Below is a small trained network, with its code and all its weights. Each question gives an input and a class and asks what happens when units are switched off, that is, made to give their printed mean instead of their output.

import numpy as np


def w(rows, s, z=0):
    codes = np.array(rows[::2]) - 128.0
    scale = np.full(codes.shape[1], s)
    scale[-1] = z or s
    return codes * scale


def norm(h):
    return h / np.sqrt((h * h).mean(-1, keepdims=True) + 1e-5)


def f(y):
    return np.maximum(y, 0)


def log_softmax(a):
    a = a - a.max(-1, keepdims=True)
    return a - np.log(np.exp(a).sum(-1, keepdims=True))


def net(x, mask):
    res = np.array(x, float).reshape(1, 6) / 4 @ E
    u = 0
    for l in range(3):
        y = f(norm(res) @ A[l][:, :-1].T + A[l][:, -1])
        res = res + np.where(mask[u : u + 4], y, B[l][:, -1]) @ B[l][:, :-1]
        u += 4
    return log_softmax(norm(res)[-1] @ U[:, :-1].T + U[:, -1])


A, B = {}, {}
E = w([
[177,101,111,181,148,85,168,152,112],'x0',
[114,71,143,118,184,185,137,215,78],'x1',
[165,64,134,113,56,151,169,138,151],'x2',
[130,102,121,20,150,36,132,107,45],'x3',
[82,112,241,147,153,104,254,168,37],'x4',
[154,134,95,120,105,125,189,162,152],'x5',
],0.0072)
A[0] = w([
[2,115,153,99,140,192,143,145,124,29],'0.n0',
[196,81,95,6,165,59,136,135,89,98],'0.n1',
[113,79,61,43,93,67,144,163,85,20],'0.n2',
[139,108,75,225,238,168,87,165,203,3],'0.n3',
],0.0081,0.005)
B[0] = w([
[105,170,153,152,209,156,110,192,146,182],'0.n0',
[105,174,100,140,105,163,204,104,80,254],'0.n1',
[120,165,92,23,114,154,169,129,83,190],'0.n2',
[214,145,109,154,8,198,105,126,38,219],'0.n3',
],0.014,0.0051)
A[1] = w([
[222,120,84,173,157,138,77,211,107,2],'1.n0',
[164,75,35,35,242,95,151,141,91,10],'1.n1',
[113,85,174,189,121,150,250,192,69,70],'1.n2',
[88,74,65,76,109,2,141,128,120,50],'1.n3',
],0.0049,0.0026)
B[1] = w([
[194,173,189,36,141,113,104,164,10,169],'1.n0',
[105,175,146,62,25,89,217,112,109,161],'1.n1',
[117,2,142,190,91,65,111,116,189,254],'1.n2',
[60,175,189,139,115,184,144,160,66,146],'1.n3',
],0.0076,0.0045)
A[2] = w([
[102,95,72,54,131,185,13,75,174,1],'2.n0',
[167,86,11,78,14,84,120,64,191,153],'2.n1',
[101,224,74,254,95,94,165,119,104,173],'2.n2',
[192,230,128,146,146,69,138,82,146,140],'2.n3',
],0.0064,0.0024)
B[2] = w([
[8,111,25,183,212,186,93,66,87,168],'2.n0',
[117,135,124,140,157,168,155,152,172,254],'2.n1',
[173,139,120,64,158,120,71,150,135,237],'2.n2',
[100,45,174,68,105,43,103,111,171,178],'2.n3',
],0.012,0.0059)
U = w([
[75,178,173,158,206,159,120,199,128,147],'0',
[117,28,162,198,121,76,207,141,124,85],'1',
[64,151,50,126,175,188,70,84,169,31],'2',
[183,101,106,102,94,90,128,130,251,66],'3',
[104,131,150,78,176,30,79,65,110,93],'4',
[208,136,91,168,84,176,82,143,88,254],'5',
[105,173,81,42,123,125,233,106,78,206],'6',
],0.017,0.0031)

Each question gives the input, the list of numbers given to net, and the class t.
The units are the neurons (one row each of A and B). Each row of codes is followed by its name. A weight is (code - 128) times the scale printed after its matrix; where a second scale follows, it is the last column's (A, B and U).
mask holds one flag per neuron, layer by layer. A switched-off neuron (its flag False) gives its mean, the last column of its row in B, instead of its output. The means were averaged over made-up inputs and are rounded, as every weight is.
A unit's drop is (log p(t) with every unit on - log p(t) with that unit switched off) / (log p(t) with every unit on - log p(t) with every unit switched off).
The circuit of an input: a set's keep is (log p(t) with only the set's units on - log p(t) with every unit switched off) / (log p(t) with every unit on - log p(t) with every unit switched off). Starting from all 12 units, units are removed one at a time, each time the one whose removal leaves the highest keep (on an exact tie, the one counted first), for as long as the keep stays at least 0.8.
units of the circuit, in order: the units of the circuit, biggest drop first
most important unit: the unit with the biggest drop
top k neurons: the k neurons with the biggest drops, biggest first
top k neurons in layer l: the k neurons of layer l with the biggest drops, biggest first
drop of u: that unit's drop, to one decimal
input [-2,5,7,0,2,2], class 1: units of the circuit, in order	[1.n2]
input [8,-6,5,1,4,8], class 1: top 2 neurons	[1.n2, 0.n3]
input [-1,-6,4,-4,6,-3], class 1: top 2 neurons	[0.n3, 1.n2]
input [-7,4,-7,7,7,-8], class 0: top 2 neurons	[0.n0, 0.n2]
input [-8,-3,6,-1,1,-6], class 2: units of the circuit, in order	[2.n0, 0.n1]
input [7,1,-2,2,-6,8], class 6: top 2 neurons	[0.n2, 0.n1]
input [5,-7,-4,-4,-4,4], class 3: top 3 neurons	[2.n3, 0.n1, 2.n1]
input [-4,-2,5,-7,-7,7], class 2: top 3 neurons	[2.n0, 2.n1, 0.n1]
input [-4,0,8,-5,2,-7], class 0: top 2 neurons	[0.n0, 0.n3]
input [-4,-5,-7,-8,0,-8], class 5: top 2 neurons	[0.n3, 2.n1]
input [-5,-1,7,6,-8,6], class 6: top 2 neurons	[0.n2, 0.n1]
input [-1,4,7,0,-4,-4], class 2: top 2 neurons	[2.n0, 0.n3]
input [-2,3,2,-6,5,7], class 1: top 2 neurons	[1.n2, 2.n1]
input [-5,-7,8,0,-3,-3], class 2: units of the circuit, in order	[2.n0]
input [1,-7,-1,7,-7,-7], class 2: top 2 neurons	[2.n0, 2.n1]
input [7,-7,-5,2,-5,0], class 4: top 3 neurons in layer 1	[1.n2, 1.n3, 1.n1]
input [-8,-4,4,-3,-4,8], class 2: drop of 2.n0	0.6
input [-7,8,7,0,1,-8], class 0: drop of 0.n0	0.5
input [-4,-5,-6,-7,-1,4], class 5: drop of 0.n3	1.6
input [8,-6,-8,-3,2,7], class 3: top 2 neurons in layer 2	[2.n3, 2.n0]
input [4,-6,1,-6,4,2], class 3: most important unit	2.n2
